+4.08 -4.00 +2.08
+4.07 -4.09 +2.06
-6.23 +6.16 -3.72
+3.31 -3.01 +1.75
-0.93 +1.09 -0.53
-4.86 +4.41 -2.92
+3.69 -3.63 +1.89
-3.27 +3.21 -1.91
+1.72 -1.87 +0.87
-2.53 +2.36 -1.48
-4.76 +4.77 -2.80
-4.02 +4.02 -2.35
|
-4.00 +2.08 +4.08
-4.09 +2.06 +4.07
+6.16 -3.72 -6.23
-3.01 +1.75 +3.31
+1.09 -0.53 -0.93
+4.41 -2.92 -4.86
-3.63 +1.89 +3.69
+3.21 -1.91 -3.27
-1.87 +0.87 +1.72
+2.36 -1.48 -2.53
+4.77 -2.80 -4.76
+4.02 -2.35 -4.02

-0.83 -5.17 -1.02 -0.50
-1.30 -2.08 +1.52 +0.47
-3.79 +0.70 +1.51 +4.26
-0.39 +4.97 +3.22 +4.04
-1.26 +0.58 +0.65 +2.93
-0.43 +1.55 +3.44 -0.26
-2.57 +1.73 +0.14 +4.47
+3.57 +0.87 -2.10 -5.09
+0.78 +6.56 +0.67 +1.43
-1.22 +0.71 +7.40 +2.08
-3.13 -0.25 +2.59 +5.92
+0.86 -0.92 -4.42 -3.69
|
-5.17 -1.02 -0.50 -0.83
-2.08 +1.52 +0.47 -1.30
+0.70 +1.51 +4.26 -3.79
+4.97 +3.22 +4.04 -0.39
+0.58 +0.65 +2.93 -1.26
+1.55 +3.44 -0.26 -0.43
+1.73 +0.14 +4.47 -2.57
+0.87 -2.10 -5.09 +3.57
+6.56 +0.67 +1.43 +0.78
+0.71 +7.40 +2.08 -1.22
-0.25 +2.59 +5.92 -3.13
-0.92 -4.42 -3.69 +0.86

+4.54 +0.46 +0.40 -0.17 -6.32 +0.10
+3.33 +1.43 +0.95 +0.11 -4.71 -0.64
+3.65 +1.09 +0.69 +0.11 -5.08 -0.26
|
+0.46 +0.40 -0.17 -6.32 +0.10 +4.54
+1.43 +0.95 +0.11 -4.71 -0.64 +3.33
+1.09 +0.69 +0.11 -5.08 -0.26 +3.65

+1.34 +0.29 -0.64 +5.91 +3.12 +3.12 +5.63 -0.37 +1.25 -3.41
-0.28 -2.83 +0.94 +8.44 +1.14 +1.14 +3.22 -0.55 -0.11 +0.21
+0.35 +0.46 +3.79 -1.91 +2.07 +2.07 -4.69 +6.23 -1.46 -2.56
+2.99 -1.33 +2.40 -2.51 -4.42 -4.42 -0.15 +3.55 +5.63 +2.33
-0.75 -1.65 -2.63 -1.45 +1.70 +1.70 -4.11 +4.80 -5.77 -1.93
|
+0.29 -0.64 +5.91 +3.12 +3.12 +5.63 -0.37 +1.25 -3.41 +1.34
-2.83 +0.94 +8.44 +1.14 +1.14 +3.22 -0.55 -0.11 +0.21 -0.28
+0.46 +3.79 -1.91 +2.07 +2.07 -4.69 +6.23 -1.46 -2.56 +0.35
-1.33 +2.40 -2.51 -4.42 -4.42 -0.15 +3.55 +5.63 +2.33 +2.99
-1.65 -2.63 -1.45 +1.70 +1.70 -4.11 +4.80 -5.77 -1.93 -0.75

+5.89 +3.49 +1.82 -1.26 +0.03 +5.15 -1.55 -0.75 +1.46
+5.05 +3.24 +0.91 -1.83 +0.78 +4.40 -3.23 -0.37 +2.62
+5.42 +3.70 +1.24 -2.43 +1.07 +4.51 -2.53 +0.19 +1.80
+5.74 +0.56 -2.06 +2.43 +2.54 +7.04 -2.49 -0.60 -1.37
+6.98 +1.06 -1.56 +0.55 +1.90 +7.00 -2.91 -0.50 -2.09
-0.75 +1.30 -3.55 +2.90 -2.55 -2.03 -3.69 +2.93 +2.53
-3.11 +0.34 -0.31 -2.89 +2.99 -2.11 -2.96 -5.55 +2.26
-3.30 +0.00 -0.75 -3.46 +4.01 -2.95 -5.25 -5.56 +2.67
+2.31 -6.92 -5.45 +2.43 +1.36 +3.09 +1.06 -0.54 -4.35
-0.81 +1.60 -4.97 +3.15 -2.38 -3.45 -4.54 +4.39 +2.22
|
+3.49 +1.82 -1.26 +0.03 +5.15 -1.55 -0.75 +1.46 +5.89
+3.24 +0.91 -1.83 +0.78 +4.40 -3.23 -0.37 +2.62 +5.05
+3.70 +1.24 -2.43 +1.07 +4.51 -2.53 +0.19 +1.80 +5.42
+0.56 -2.06 +2.43 +2.54 +7.04 -2.49 -0.60 -1.37 +5.74
+1.06 -1.56 +0.55 +1.90 +7.00 -2.91 -0.50 -2.09 +6.98
+1.30 -3.55 +2.90 -2.55 -2.03 -3.69 +2.93 +2.53 -0.75
+0.34 -0.31 -2.89 +2.99 -2.11 -2.96 -5.55 +2.26 -3.11
+0.00 -0.75 -3.46 +4.01 -2.95 -5.25 -5.56 +2.67 -3.30
-6.92 -5.45 +2.43 +1.36 +3.09 +1.06 -0.54 -4.35 +2.31
+1.60 -4.97 +3.15 -2.38 -3.45 -4.54 +4.39 +2.22 -0.81

+1.55 -3.52 +2.12 +4.83 -3.90 -7.06 +0.06 +2.55 +0.52 +0.37 -1.26 +3.53 +4.06 -4.02 +3.12 +4.87
-2.09 -4.32 +3.73 -1.22 -5.41 -7.91 -2.81 +6.72 +5.04 +5.38 +4.30 +7.76 +8.66 -3.38 -1.56 -2.82
|
-3.52 +2.12 +4.83 -3.90 -7.06 +0.06 +2.55 +0.52 +0.37 -1.26 +3.53 +4.06 -4.02 +3.12 +4.87 +1.55
-4.32 +3.73 -1.22 -5.41 -7.91 -2.81 +6.72 +5.04 +5.38 +4.30 +7.76 +8.66 -3.38 -1.56 -2.82 -2.09
